Below is a small trained network, with its code and all its weights. Each question gives an input and a target symbol and asks what happens when units are switched off, that is, made to give their printed mean instead of their output.

import numpy as np


def w(rows, s, z=0):
    codes = np.array(rows[::2]) - 128.0
    scale = np.full(codes.shape[1], s)
    scale[-1] = z or s
    return codes * scale


def norm(h):
    return h / np.sqrt((h * h).mean(-1, keepdims=True) + 1e-5)


def f(y):
    return np.maximum(y, 0)


def softmax(a):
    e = np.exp(a - a.max(-1, keepdims=True))
    return e / e.sum(-1, keepdims=True)


def log_softmax(a):
    a = a - a.max(-1, keepdims=True)
    return a - np.log(np.exp(a).sum(-1, keepdims=True))


def net(x, mask):
    ids = ['αεθστφψ'.index(c) for c in x.split()]
    T = len(ids)
    res = E[ids] + P[:T]
    u = 0
    for l in range(2):
        r = norm(res)
        for j in range(2):
            rows = slice(3 * j, 3 * j + 3)
            q, k, v = (r @ M[l][rows].T for M in (Q, K, V))
            z = softmax(np.where(np.tri(T) > 0, q @ k.T / 3**0.5, -1e9)) @ v
            o = O[l][rows]
            res = res + np.where(mask[u + j], z, o[:, -1]) @ o[:, :-1]
        u += 2
        y = f(norm(res) @ A[l][:, :-1].T + A[l][:, -1])
        res = res + np.where(mask[u : u + 4], y, B[l][:, -1]) @ B[l][:, :-1]
        u += 4
    return log_softmax(norm(res)[-1] @ U[:, :-1].T + U[:, -1])


Q, K, V, O, A, B = {}, {}, {}, {}, {}, {}
E = w([
[102,102,137,157,74,97,94,139,222],'α',
[163,6,153,136,116,131,78,172,222],'ε',
[149,141,227,8,180,164,87,172,145],'θ',
[52,77,94,127,161,56,155,156,154],'σ',
[6,122,110,100,74,69,134,70,127],'τ',
[104,203,182,59,197,120,225,81,180],'φ',
[149,43,207,167,201,208,157,119,187],'ψ',
],0.013)
P = w([
[172,155,126,127,126,109,124,110,47],'0',
[111,151,177,59,178,116,93,157,209],'1',
[135,124,57,187,208,162,42,9,85],'2',
[137,155,134,163,108,175,118,114,88],'3',
[83,132,170,42,108,87,51,170,188],'4',
[181,75,68,72,200,207,83,67,128],'5',
[121,160,109,184,117,179,143,125,81],'6',
[48,162,130,110,169,93,81,155,173],'7',
[136,102,38,31,200,220,54,101,110],'8',
[166,102,170,153,86,176,162,115,107],'9',
[67,151,166,104,175,107,124,155,224],'10',
],0.013)
Q[0] = w([
[116,210,163,255,111,72,120,133,104],'0.h1',
[168,98,123,147,77,106,133,98,167],'0.h1',
[111,119,174,116,193,86,113,183,137],'0.h1',
[239,149,103,98,165,237,142,120,126],'0.h2',
[101,174,178,26,210,67,114,139,151],'0.h2',
[199,121,104,120,126,160,44,151,29],'0.h2',
],0.0077)
K[0] = w([
[76,162,86,197,88,161,128,42,114],'0.h1',
[162,59,110,187,43,167,150,81,234],'0.h1',
[178,122,127,146,170,63,179,129,68],'0.h1',
[184,161,143,148,184,216,94,67,172],'0.h2',
[71,203,162,2,208,58,80,128,7],'0.h2',
[122,112,160,197,100,203,39,201,173],'0.h2',
],0.0078)
V[0] = w([
[125,101,253,175,125,105,183,160,151],'0.h1',
[139,142,175,57,119,32,86,153,97],'0.h1',
[163,173,92,156,98,74,130,139,96],'0.h1',
[132,176,101,55,159,241,110,175,210],'0.h2',
[39,81,163,141,174,109,81,151,57],'0.h2',
[192,87,44,108,166,149,123,180,115],'0.h2',
],0.0059)
O[0] = w([
[62,178,77,189,135,101,94,195,90,175],'0.h1',
[126,143,65,230,112,189,121,144,133,255],'0.h1',
[110,70,224,155,99,105,76,165,174,12],'0.h1',
[237,114,105,159,64,69,137,115,205,200],'0.h2',
[168,167,55,68,69,134,239,133,204,219],'0.h2',
[44,81,147,110,64,2,159,112,107,75],'0.h2',
],0.0082,0.0039)
A[0] = w([
[146,120,52,134,64,186,103,32,75,250],'0.n1',
[174,208,192,120,123,146,203,110,166,90],'0.n2',
[87,225,191,173,48,149,151,77,87,118],'0.n3',
[106,122,97,70,162,2,94,73,174,123],'0.n4',
],0.0084,0.0026)
B[0] = w([
[245,100,227,112,160,148,148,132,94,254],'0.n1',
[84,96,85,152,46,118,91,79,101,241],'0.n2',
[146,132,237,131,91,87,207,182,194,167],'0.n3',
[149,17,150,185,144,180,59,77,182,200],'0.n4',
],0.011,0.0064)
Q[1] = w([
[72,23,66,126,158,189,31,173,167],'1.h1',
[41,125,74,91,89,161,141,149,252],'1.h1',
[162,52,158,176,43,101,128,192,214],'1.h1',
[203,98,15,221,126,74,146,121,40],'1.h2',
[18,179,164,154,168,127,28,111,243],'1.h2',
[162,204,178,210,71,72,171,213,2],'1.h2',
],0.0068)
K[1] = w([
[108,116,128,118,148,160,42,222,66],'1.h1',
[47,136,71,123,160,103,71,169,4],'1.h1',
[199,52,179,197,120,108,105,142,75],'1.h1',
[170,34,136,76,200,145,179,105,164],'1.h2',
[50,187,207,169,170,68,98,173,48],'1.h2',
[161,134,178,105,129,134,224,158,254],'1.h2',
],0.0093)
V[1] = w([
[178,240,142,141,17,101,195,139,147],'1.h1',
[43,9,57,46,67,159,102,151,175],'1.h1',
[137,207,14,56,223,189,71,130,160],'1.h1',
[143,78,58,148,225,1,196,123,116],'1.h2',
[32,146,200,184,166,137,97,215,106],'1.h2',
[76,11,77,66,169,192,55,116,108],'1.h2',
],0.0063)
O[1] = w([
[96,159,127,39,87,136,87,101,209,53],'1.h1',
[154,154,131,149,155,90,122,254,149,63],'1.h1',
[117,72,130,114,43,214,168,151,163,49],'1.h1',
[160,70,234,93,140,187,97,77,140,5],'1.h2',
[208,66,104,108,80,118,175,141,109,59],'1.h2',
[144,157,107,61,206,133,141,66,108,192],'1.h2',
],0.0094,0.0033)
A[1] = w([
[79,123,151,231,123,156,214,120,72,109],'1.n1',
[131,101,48,106,137,178,189,113,96,157],'1.n2',
[161,250,157,58,114,181,91,122,39,1],'1.n3',
[94,47,139,106,195,101,106,164,254,38],'1.n4',
],0.0079,0.0037)
B[1] = w([
[92,72,165,78,75,154,128,155,195,209],'1.n1',
[116,111,51,149,213,155,51,124,132,252],'1.n2',
[122,119,48,135,91,108,148,213,3,234],'1.n3',
[152,203,173,102,63,102,198,67,48,238],'1.n4',
],0.012,0.0035)
U = w([
[113,47,178,212,47,123,101,195,158,151],'α',
[68,205,148,138,80,107,114,61,185,147],'ε',
[125,2,200,156,149,160,73,35,172,54],'θ',
[99,156,242,51,121,131,193,154,85,102],'σ',
[73,96,63,24,158,171,151,217,160,66],'τ',
[158,150,165,158,227,74,96,116,106,251],'φ',
[159,77,6,158,77,102,125,111,60,131],'ψ',
],0.0098,0.0019)

Each question gives the input, a string of symbols that net reads in full, and the target symbol t.
The units are the heads (3 rows each of Q, K, V and O) and the neurons (one row each of A and B). Each row of codes is followed by its name. A weight is (code - 128) times the scale printed after its matrix; where a second scale follows, it is the last column's (O, A, B and U).
mask holds one flag per unit, layer by layer, with each layer's heads first. A switched-off unit (its flag False) gives its mean, the last column of its rows in O or B, instead of its output. The means were averaged over made-up inputs and are rounded, as every weight is.
A unit's drop is (log p(t) with every unit on - log p(t) with that unit switched off) / (log p(t) with every unit on - log p(t) with every unit switched off).
The circuit of an input: a set's keep is (log p(t) with only the set's units on - log p(t) with every unit switched off) / (log p(t) with every unit on - log p(t) with every unit switched off). Starting from all 12 units, units are removed one at a time, each time the one whose removal leaves the highest keep (on an exact tie, the one counted first), for as long as the keep stays at least 0.8.
circuit, biggest first: the units of the circuit, biggest drop first
unit that matters most: the unit with the biggest drop
k most important neurons: the k neurons with the biggest drops, biggest first
heads that matter: for each layer, one digit per head in row order, 1 if its drop is at least 0.15 and else 0, layers parted by /
input ε α θ ε τ θ τ θ ε σ α, target φ: circuit, biggest first	(0.h2 1.h1)
input α φ τ φ σ α ψ θ, target ψ: heads that matter	11 / 01
input θ φ ψ θ φ ψ, target φ: circuit, biggest first	(0.n2 1.h2)
input τ α σ, target θ: heads that matter	00 / 00
input φ φ τ θ φ θ θ φ, target α: most important neuron	(0.n3)
input σ α φ φ θ θ σ ψ, target σ: heads that matter	00 / 00
input ψ τ τ, target φ: heads that matter	01 / 01
input σ θ τ θ ψ, target σ: heads that matter	01 / 00
input σ θ φ τ θ ψ θ ψ φ θ ε, target σ: heads that matter	01 / 00
input φ σ ψ θ α ψ τ θ, target α: heads that matter	00 / 01
input θ α τ ε α θ ε θ σ φ ε, target ε: 2 most important neurons	(1.n4 0.n1)
input σ φ α ε, target φ: circuit, biggest first	(1.h1 0.h1)
input α σ φ τ θ θ τ σ φ θ ψ, target ψ: circuit, biggest first	(1.h2 0.h2)
input θ θ τ ε ε α ψ φ τ, target φ: circuit, biggest first	(0.n1 1.h2)
input ε τ θ θ ε, target φ: heads that matter	01 / 10
input σ θ ε ε ε τ σ σ θ, target φ: circuit, biggest first	(0.h2 1.h1 1.h2)
input τ θ ε φ ε, target τ: heads that matter	11 / 00
input τ φ α ψ θ τ φ τ τ θ ψ, target τ: heads that matter	00 / 00
input ψ ε θ τ α φ φ ψ ε ψ σ, target θ: unit that matters most	0.h1
input θ τ θ θ φ θ τ, target σ: circuit, biggest first	(0.n3 0.n1)
input α φ ε θ θ ψ ε τ ψ τ, target σ: circuit, biggest first	(0.n3 0.h2)
input τ φ ε θ, target ψ: unit that matters most	1.n3
input τ φ ψ τ σ τ θ τ α α ψ, target τ: circuit, biggest first	(0.h2 1.h2)
input θ ε θ φ θ τ, target θ: heads that matter	01 / 00
input φ τ ε θ σ, target α: heads that matter	01 / 01
input θ α φ θ α θ ε α, target ε: heads that matter	00 / 01
